Here is a tiny trained network, its code and every weight. The questions are about switching its units off for an input and a class, where a switched-off unit gives its printed mean instead of its output.

import numpy as np


def w(rows, s, z=0):
    codes = np.array(rows[::2]) - 128.0
    scale = np.full(codes.shape[1], s)
    scale[-1] = z or s
    return codes * scale


def f(y):
    return y / 2 * (1 + np.tanh(0.7978845608 * (y + 0.044715 * y**3)))


def log_softmax(a):
    a = a - a.max(-1, keepdims=True)
    return a - np.log(np.exp(a).sum(-1, keepdims=True))


def net(x, mask):
    res = np.array(x, float).reshape(1, 5) / 4 @ E
    y = f(res @ A[0][:, :-1].T + A[0][:, -1])
    res = res + np.where(mask, y, B[0][:, -1]) @ B[0][:, :-1]
    return log_softmax(res[-1] @ U[:, :-1].T + U[:, -1])


A, B = {}, {}
E = w([
[227,119,168,170,118,31],'x0',
[142,97,47,158,5,135],'x1',
[125,123,125,118,129,122],'x2',
[130,130,124,123,129,126],'x3',
[49,209,131,128,68,72],'x4',
],0.016)
A[0] = w([
[77,190,125,117,89,103,124],'N1',
[57,225,116,148,104,59,148],'N2',
[144,77,10,178,19,133,152],'N3',
[87,64,53,112,108,189,138],'N4',
[125,191,154,142,113,44,128],'N5',
[52,154,56,108,160,226,251],'N6',
],0.012,0.011)
B[0] = w([
[55,192,95,84,129,120,185],'N1',
[27,225,134,71,127,84,216],'N2',
[145,115,43,134,8,143,252],'N3',
[126,123,129,176,109,171,193],'N4',
[98,135,151,171,121,73,189],'N5',
[71,98,195,92,120,220,244],'N6',
],0.016,0.022)
U = w([
[139,104,170,112,219,196,172],'0',
[80,174,172,76,159,143,62],'1',
[250,114,166,177,242,79,254],'2',
[102,179,146,151,169,50,145],'3',
[124,89,119,175,88,184,103],'4',
[88,183,83,90,88,167,59],'5',
[239,87,84,146,94,91,139],'6',
[122,179,64,140,82,55,79],'7',
],0.012,0.0069)

Each question gives the input, the list of numbers given to net, and the class t.
The units are the neurons (one row each of A and B). Each row of codes is followed by its name. A weight is (code - 128) times the scale printed after its matrix; where a second scale follows, it is the last column's (A, B and U).
mask holds one flag per neuron, in row order. A switched-off neuron (its flag False) gives its mean, the last column of its row in B, instead of its output. The means were averaged over made-up inputs and are rounded, as every weight is.
A unit's drop is (log p(t) with every unit on - log p(t) with that unit switched off) / (log p(t) with every unit on - log p(t) with every unit switched off).
The circuit of an input: a set's keep is (log p(t) with only the set's units on - log p(t) with every unit switched off) / (log p(t) with every unit on - log p(t) with every unit switched off). Starting from all 6 units, units are removed one at a time, each time the one whose removal leaves the highest keep (on an exact tie, the one counted first), for as long as the keep stays at least 0.8.
units of the circuit, in order: the units of the circuit, biggest drop first
unit that matters most: the unit with the biggest drop
k most important neurons: the k neurons with the biggest drops, biggest first
drop of u: that unit's drop, to one decimal
input [-8,1,-8,4,-7], class 4: unit that matters most	N4
input [3,1,-4,-4,-3], class 6: units of the circuit, in order	[N6 N2]
input [7,-5,-4,5,-7], class 2: units of the circuit, in order	[N3 N6]
input [7,-5,-6,2,-1], class 2: units of the circuit, in order	[N2 N3]
input [3,-8,7,-8,2], class 3: units of the circuit, in order	[N6 N3]
input [-8,-1,-1,5,1], class 1: 2 most important neurons	[N3 N6]
input [2,-2,1,8,0], class 2: 4 most important neurons	[N3 N2 N6 N1]
input [7,0,5,4,-4], class 2: units of the circuit, in order	[N3 N2]
input [7,-7,3,-2,-1], class 2: units of the circuit, in order	[N2 N3]
input [3,-2,0,-4,-4], class 2: units of the circuit, in order	[N3 N6 N2]
input [7,1,7,3,1], class 7: 2 most important neurons	[N6 N5]
input [4,8,8,8,5], class 7: drop of N6	0.1
input [-2,-5,4,-4,4], class 1: drop of N3	0.4
input [5,0,-6,6,5], class 3: drop of N3	0.7
input [1,-7,-4,-3,-4], class 2: unit that matters most	N6
input [2,-3,0,6,-3], class 2: 3 most important neurons	[N3 N6 N2]
input [0,6,-4,-2,-5], class 4: 2 most important neurons	[N4 N2]
